Below are the code and all the weights of a small trained network. Each question names an input and a class and asks about switching units off, where a switched-off unit gives its printed mean instead of its output.

import numpy as np


def w(rows, s, z=0):
    codes = np.array(rows[::2]) - 128.0
    scale = np.full(codes.shape[1], s)
    scale[-1] = z or s
    return codes * scale


def norm(h):
    return h / np.sqrt((h * h).mean(-1, keepdims=True) + 1e-5)


def f(y):
    return np.maximum(y, 0)


def log_softmax(a):
    a = a - a.max(-1, keepdims=True)
    return a - np.log(np.exp(a).sum(-1, keepdims=True))


def net(x, mask):
    res = np.array(x, float).reshape(1, 6) / 4 @ E
    u = 0
    for l in range(2):
        y = f(norm(res) @ A[l][:, :-1].T + A[l][:, -1])
        res = res + np.where(mask[u : u + 14], y, B[l][:, -1]) @ B[l][:, :-1]
        u += 14
    return log_softmax(norm(res)[-1] @ U[:, :-1].T + U[:, -1])


A, B = {}, {}
E = w([
[88,204,32],'x0',
[125,129,119],'x1',
[126,128,125],'x2',
[58,22,117],'x3',
[123,128,122],'x4',
[2,183,215],'x5',
],0.0059)
A[0] = w([
[163,192,134,118],'L0N0',
[80,150,183,62],'L0N1',
[155,90,63,187],'L0N2',
[174,77,190,134],'L0N3',
[116,100,165,54],'L0N4',
[77,102,139,47],'L0N5',
[78,5,84,66],'L0N6',
[28,182,212,101],'L0N7',
[187,181,163,114],'L0N8',
[173,165,174,77],'L0N9',
[148,138,60,93],'L0N10',
[75,176,108,169],'L0N11',
[150,106,96,2],'L0N12',
[156,133,171,113],'L0N13',
],0.015,0.0044)
B[0] = w([
[2,103,84,175],'L0N0',
[99,201,168,181],'L0N1',
[150,182,179,211],'L0N2',
[144,181,171,200],'L0N3',
[160,153,85,150],'L0N4',
[79,143,133,161],'L0N5',
[61,130,62,226],'L0N6',
[153,172,139,255],'L0N7',
[28,20,56,183],'L0N8',
[99,56,104,164],'L0N9',
[165,159,167,170],'L0N10',
[133,154,165,197],'L0N11',
[168,132,139,140],'L0N12',
[113,94,168,158],'L0N13',
],0.0091,0.0083)
A[1] = w([
[136,92,36,109],'L1N0',
[158,168,134,133],'L1N1',
[132,174,115,160],'L1N2',
[129,117,178,143],'L1N3',
[132,112,112,37],'L1N4',
[89,161,62,164],'L1N5',
[195,116,98,67],'L1N6',
[160,114,92,179],'L1N7',
[168,107,75,222],'L1N8',
[152,86,206,200],'L1N9',
[105,186,137,254],'L1N10',
[119,87,192,25],'L1N11',
[252,117,86,100],'L1N12',
[150,127,114,49],'L1N13',
],0.015,0.0025)
B[1] = w([
[1,156,137,179],'L1N0',
[214,73,145,170],'L1N1',
[165,30,127,190],'L1N2',
[145,158,64,160],'L1N3',
[80,103,172,130],'L1N4',
[161,113,96,235],'L1N5',
[138,185,192,152],'L1N6',
[87,166,130,151],'L1N7',
[7,156,246,163],'L1N8',
[181,141,15,175],'L1N9',
[234,46,89,254],'L1N10',
[161,70,90,154],'L1N11',
[136,208,221,178],'L1N12',
[149,148,138,133],'L1N13',
],0.0081,0.008)
U = w([
[9,140,86,125],'0',
[137,130,115,194],'1',
[124,246,210,107],'2',
[140,124,102,175],'3',
[132,120,105,169],'4',
[173,106,89,134],'5',
[132,103,106,4],'6',
],0.014,0.016)

Each question gives the input, the list of numbers given to net, and the class t.
The units are the neurons (one row each of A and B). Each row of codes is followed by its name. A weight is (code - 128) times the scale printed after its matrix; where a second scale follows, it is the last column's (A, B and U).
mask holds one flag per neuron, layer by layer. A switched-off neuron (its flag False) gives its mean, the last column of its row in B, instead of its output. The means were averaged over made-up inputs and are rounded, as every weight is.
A unit's drop is (log p(t) with every unit on - log p(t) with that unit switched off) / (log p(t) with every unit on - log p(t) with every unit switched off).
The circuit of an input: a set's keep is (log p(t) with only the set's units on - log p(t) with every unit switched off) / (log p(t) with every unit on - log p(t) with every unit switched off). Starting from the 12 units with the biggest drops (on a tie, the unit counted first), units are removed one at a time, each time the one whose removal leaves the highest keep (on an exact tie, the one counted first), for as long as the keep stays at least 0.8.
units of the circuit, in order: the units of the circuit, biggest drop first
k most important neurons: the k neurons with the biggest drops, biggest first
k most important neurons of layer l: the k neurons of layer l with the biggest drops, biggest first
drop when u is switched off: that unit's drop, to one decimal
input [6,1,-1,-6,-5,-4], class 0: units of the circuit, in order -> [L0N8, L0N7, L1N0]
input [-3,-3,6,8,3,-3], class 0: units of the circuit, in order -> [L0N6, L1N10]
input [3,-5,-4,-8,-6,6], class 0: units of the circuit, in order -> [L0N0, L0N8]
input [-2,5,-1,5,2,6], class 2: units of the circuit, in order -> [L0N8, L0N7]
input [-3,3,-2,-7,6,6], class 0: units of the circuit, in order -> [L0N8]
input [5,7,1,5,-7,8], class 2: 2 most important neurons of layer 0 -> [L0N7, L0N8]
input [-3,-1,2,6,1,-5], class 0: 3 most important neurons of layer 0 -> [L0N6, L0N1, L0N7]
input [8,5,-3,6,6,1], class 5: units of the circuit, in order -> [L0N8, L0N0, L1N10]
input [5,-4,-4,-8,3,-7], class 0: 2 most important neurons -> [L0N8, L0N0]
input [5,-2,1,-5,-7,-7], class 2: 2 most important neurons -> [L0N6, L0N10]
input [5,-3,4,5,4,6], class 2: 2 most important neurons of layer 1 -> [L1N9, L1N0]
input [5,0,3,8,-5,-5], class 0: 2 most important neurons of layer 1 -> [L1N0, L1N8]
input [-3,4,-3,3,-6,6], class 2: 2 most important neurons of layer 0 -> [L0N1, L0N5]
input [-3,-2,1,-2,0,-5], class 2: 3 most important neurons -> [L1N12, L0N1, L1N10]
input [-4,1,7,7,4,-7], class 0: most important neuron of layer 0 -> [L0N6]
input [0,5,3,3,-5,6], class 2: 2 most important neurons -> [L0N1, L0N5]
input [3,0,-2,-7,-2,-4], class 0: 2 most important neurons of layer 0 -> [L0N8, L0N0]
input [-8,4,2,3,-1,-8], class 2: 2 most important neurons -> [L1N12, L1N10]
input [6,-1,2,-1,-5,3], class 5: drop when L1N2 is switched off -> 0.1
input [-1,0,3,8,4,-2], class 0: most important neuron -> [L0N6]
